Below is a small trained network, with its code and all its weights. Each question gives an input and a class and asks what happens when units are switched off, that is, made to give their printed mean instead of their output.

import numpy as np


def w(rows, s, z=0):
    codes = np.array(rows[::2]) - 128.0
    scale = np.full(codes.shape[1], s)
    scale[-1] = z or s
    return codes * scale


def f(y):
    return np.maximum(y, 0)


def log_softmax(a):
    a = a - a.max(-1, keepdims=True)
    return a - np.log(np.exp(a).sum(-1, keepdims=True))


def net(x, mask):
    res = np.array(x, float).reshape(1, 2) / 4 @ E
    y = f(res @ A[0][:, :-1].T + A[0][:, -1])
    res = res + np.where(mask, y, B[0][:, -1]) @ B[0][:, :-1]
    return log_softmax(res[-1] @ U[:, :-1].T + U[:, -1])


A, B = {}, {}
E = w([
[141,21,131,222,13,168,206,200,115],'x0',
[96,168,254,64,92,235,105,186,196],'x1',
],0.0089)
A[0] = w([
[104,138,143,105,111,177,120,166,142,162],'n0',
[89,142,172,111,131,159,160,162,99,173],'n1',
[178,140,92,162,150,85,120,88,10,171],'n2',
[111,125,163,110,122,126,113,131,192,174],'n3',
[93,148,156,117,173,121,121,129,154,110],'n4',
[114,33,101,195,118,131,171,166,119,192],'n5',
[106,193,151,114,198,141,93,111,113,251],'n6',
[130,153,147,105,128,200,91,172,123,168],'n7',
[186,124,129,90,121,154,124,159,136,112],'n8',
[61,203,157,116,114,143,54,133,141,223],'n9',
[184,61,63,150,97,156,139,102,80,240],'n10',
[145,154,103,173,85,144,187,149,73,153],'n11',
[168,35,87,149,120,80,102,172,108,238],'n12',
[114,165,108,112,218,134,78,124,158,242],'n13',
],0.012,0.003)
B[0] = w([
[63,149,179,114,64,113,103,174,199,193],'n0',
[106,96,165,118,100,108,74,110,188,183],'n1',
[186,137,134,140,91,81,140,127,150,239],'n2',
[84,191,96,111,108,95,87,143,186,184],'n3',
[136,68,106,159,156,152,120,126,103,180],'n4',
[94,1,125,165,134,94,168,67,180,248],'n5',
[123,143,71,148,191,84,82,81,68,244],'n6',
[76,114,158,138,86,132,87,171,197,203],'n7',
[90,147,188,104,91,129,130,158,85,153],'n8',
[63,89,105,189,122,193,61,190,185,233],'n9',
[161,93,157,149,81,19,205,80,179,230],'n10',
[123,43,198,165,80,127,149,64,100,198],'n11',
[157,136,198,129,24,69,221,132,173,225],'n12',
[155,142,66,153,166,104,105,86,122,242],'n13',
],0.0089,0.012)
U = w([
[171,124,153,103,159,148,184,185,137,125],'0',
[12,104,140,85,101,102,24,172,194,153],'1',
[99,79,43,174,254,107,79,97,79,185],'2',
[199,118,122,64,165,230,162,194,69,15],'3',
[213,223,119,93,138,30,170,83,125,223],'4',
[178,161,158,118,99,181,119,182,43,25],'5',
[94,23,184,170,76,43,194,87,140,134],'6',
[162,141,211,77,139,156,141,120,64,7],'7',
],0.0075,0.0017)

Each question gives the input, the list of numbers given to net, and the class t.
The units are the neurons (one row each of A and B). Each row of codes is followed by its name. A weight is (code - 128) times the scale printed after its matrix; where a second scale follows, it is the last column's (A, B and U).
mask holds one flag per neuron, in row order. A switched-off neuron (its flag False) gives its mean, the last column of its row in B, instead of its output. The means were averaged over made-up inputs and are rounded, as every weight is.
A unit's drop is (log p(t) with every unit on - log p(t) with that unit switched off) / (log p(t) with every unit on - log p(t) with every unit switched off).
The circuit of an input: a set's keep is (log p(t) with only the set's units on - log p(t) with every unit switched off) / (log p(t) with every unit on - log p(t) with every unit switched off). Starting from the 12 units with the biggest drops (on a tie, the unit counted first), units are removed one at a time, each time the one whose removal leaves the highest keep (on an exact tie, the one counted first), for as long as the keep stays at least 0.8.
circuit, biggest first: the units of the circuit, biggest drop first
most important unit: the unit with the biggest drop
top k neurons: the k neurons with the biggest drops, biggest first
drop of u: that unit's drop, to one decimal
input [-6,3], class 2: most important unit	n6
input [-7,-6], class 2: top 3 neurons	n12, n6, n10
input [-8,3], class 2: top 2 neurons	n6, n13
input [-8,-7], class 2: top 4 neurons	n6, n12, n10, n13
input [-5,-5], class 4: circuit, biggest first	n9, n5
input [2,2], class 1: circuit, biggest first	n10, n12
input [-4,-3], class 2: circuit, biggest first	n12, n10
input [-7,-7], class 4: top 3 neurons	n2, n9, n5
input [-2,-6], class 4: top 2 neurons	n5, n9
input [-8,-6], class 2: top 2 neurons	n12, n6
input [-1,-1], class 4: drop of n9	0.2
input [-6,-7], class 4: drop of n2	0.2
input [-5,-8], class 4: drop of n6	0.0
input [-7,2], class 2: drop of n6	0.1
input [-1,-2], class 4: most important unit	n5
